Below is a small trained network, with its code and all its weights. Each question gives an input and a target symbol and asks what happens when units are switched off, that is, made to give their printed mean instead of their output.

import numpy as np


def w(rows, s, z=0):
    codes = np.array(rows[::2]) - 128.0
    scale = np.full(codes.shape[1], s)
    scale[-1] = z or s
    return codes * scale


def norm(h):
    return h / np.sqrt((h * h).mean(-1, keepdims=True) + 1e-5)


def f(y):
    return np.maximum(y, 0)


def softmax(a):
    e = np.exp(a - a.max(-1, keepdims=True))
    return e / e.sum(-1, keepdims=True)


def log_softmax(a):
    a = a - a.max(-1, keepdims=True)
    return a - np.log(np.exp(a).sum(-1, keepdims=True))


def net(x, mask):
    ids = ['ΛΞΠΦβγδψω'.index(c) for c in x.split()]
    T = len(ids)
    res = E[ids] + P[:T]
    r = norm(res)
    for j in range(2):
        rows = slice(3 * j, 3 * j + 3)
        q, k, v = (r @ M[0][rows].T for M in (Q, K, V))
        z = softmax(np.where(np.tri(T) > 0, q @ k.T / 3**0.5, -1e9)) @ v
        o = O[0][rows]
        res = res + np.where(mask[j], z, o[:, -1]) @ o[:, :-1]
    y = f(norm(res) @ A[0][:, :-1].T + A[0][:, -1])
    res = res + np.where(mask[2:18], y, B[0][:, -1]) @ B[0][:, :-1]
    return log_softmax(norm(res)[-1] @ U[:, :-1].T + U[:, -1])


Q, K, V, O, A, B = {}, {}, {}, {}, {}, {}
E = w([
[95,102,105],'Λ',
[161,121,144],'Ξ',
[168,2,132],'Π',
[166,1,125],'Φ',
[89,76,184],'β',
[99,150,196],'γ',
[94,114,201],'δ',
[125,180,178],'ψ',
[146,160,152],'ω',
],0.004)
P = w([
[134,134,132],'0',
[93,147,80],'1',
[249,62,121],'2',
[85,121,130],'3',
[236,77,106],'4',
[124,150,93],'5',
[234,101,112],'6',
[132,118,206],'7',
],0.016)
Q[0] = w([
[107,178,5],'H1',
[145,56,118],'H1',
[206,187,68],'H1',
[145,99,220],'H2',
[196,129,59],'H2',
[151,159,41],'H2',
],0.012)
K[0] = w([
[100,74,150],'H1',
[126,174,159],'H1',
[126,84,251],'H1',
[180,137,86],'H2',
[114,103,187],'H2',
[96,90,163],'H2',
],0.015)
V[0] = w([
[161,7,132],'H1',
[179,89,84],'H1',
[228,205,126],'H1',
[118,142,208],'H2',
[152,85,177],'H2',
[181,43,160],'H2',
],0.014)
O[0] = w([
[76,40,179,92],'H1',
[132,23,94,36],'H1',
[130,112,13,6],'H1',
[154,208,95,179],'H2',
[58,210,177,216],'H2',
[39,177,201,247],'H2',
],0.011,0.002)
A[0] = w([
[106,152,196,154],'N1',
[165,95,150,14],'N2',
[63,136,113,108],'N3',
[44,176,93,240],'N4',
[121,95,32,132],'N5',
[110,165,78,124],'N6',
[177,107,158,1],'N7',
[132,132,134,81],'N8',
[62,134,135,137],'N9',
[123,90,125,69],'N10',
[141,161,79,38],'N11',
[73,170,120,139],'N12',
[100,84,145,151],'N13',
[87,139,110,155],'N14',
[130,96,5,106],'N15',
[200,121,124,95],'N16',
],0.015,0.0043)
B[0] = w([
[79,139,58,254],'N1',
[188,81,168,151],'N2',
[125,88,156,145],'N3',
[188,79,184,195],'N4',
[72,157,94,198],'N5',
[174,91,145,171],'N6',
[135,103,132,149],'N7',
[127,132,135,128],'N8',
[130,146,134,172],'N9',
[168,150,112,149],'N10',
[180,113,133,167],'N11',
[163,113,135,172],'N12',
[180,173,106,188],'N13',
[127,90,182,145],'N14',
[2,108,45,217],'N15',
[126,134,136,197],'N16',
],0.0098,0.0064)
U = w([
[229,39,140,161],'Λ',
[55,80,42,228],'Ξ',
[67,37,142,113],'Π',
[75,37,142,121],'Φ',
[46,191,177,87],'β',
[233,191,95,72],'γ',
[147,209,110,5],'δ',
[160,139,9,191],'ψ',
[104,112,34,196],'ω',
],0.011,0.0025)

Each question gives the input, a string of symbols that net reads in full, and the target symbol t.
The units are the heads (3 rows each of Q, K, V and O) and the neurons (one row each of A and B). Each row of codes is followed by its name. A weight is (code - 128) times the scale printed after its matrix; where a second scale follows, it is the last column's (O, A, B and U).
mask holds one flag per unit, heads first, then neurons. A switched-off unit (its flag False) gives its mean, the last column of its rows in O or B, instead of its output. The means were averaged over made-up inputs and are rounded, as every weight is.
A unit's drop is (log p(t) with every unit on - log p(t) with that unit switched off) / (log p(t) with every unit on - log p(t) with every unit switched off).
The circuit of an input: a set's keep is (log p(t) with only the set's units on - log p(t) with every unit switched off) / (log p(t) with every unit on - log p(t) with every unit switched off). Starting from the 12 units with the biggest drops (on a tie, the unit counted first), units are removed one at a time, each time the one whose removal leaves the highest keep (on an exact tie, the one counted first), for as long as the keep stays at least 0.8.
units of the circuit, in order: the units of the circuit, biggest drop first
which heads matter: for each layer, one digit per head in row order, 1 if its drop is at least 0.15 and else 0, layers parted by /
input ψ ψ ω γ β, target ψ: which heads matter => 10
input δ ψ Λ β, target ψ: units of the circuit, in order => [H2; H1]
input ψ ω Φ, target ψ: units of the circuit, in order => [H1]
input β γ γ, target β: which heads matter => 01
input β ψ Φ γ ψ, target β: which heads matter => 11
input Φ ψ β δ, target ψ: units of the circuit, in order => [H2; H1]
input Φ Φ β, target Φ: which heads matter => 11
input ψ β Λ, target ψ: which heads matter => 10
input ψ ψ ψ Φ Ξ Λ β ψ, target Λ: units of the circuit, in order => [H2; H1]
input β δ Λ Λ Π, target β: units of the circuit, in order => [H2; H1]
input ω Λ Ξ Φ, target Λ: units of the circuit, in order => [N15; H2; H1]
input Ξ δ ψ Ξ β, target Ξ: units of the circuit, in order => [H1; N15]
input Π β Π Ξ δ, target Π: which heads matter => 11
input Ξ ψ Λ, target Ξ: which heads matter => 10
input Λ Π β γ Ξ Λ ω, target Λ: which heads matter => 10
input δ Ξ δ Λ γ γ β Ξ, target γ: units of the circuit, in order => [H1]
input ψ Π ψ γ β Π, target γ: units of the circuit, in order => [H1; H2]
input Π β Λ Λ δ, target Φ: which heads matter => 11
input β Λ β, target β: which heads matter => 01
input β Ξ γ Π δ γ Π Λ, target γ: units of the circuit, in order => [H1]
input ψ γ Λ Π, target γ: which heads matter => 10
input δ γ Λ ω, target γ: units of the circuit, in order => [H1; H2]
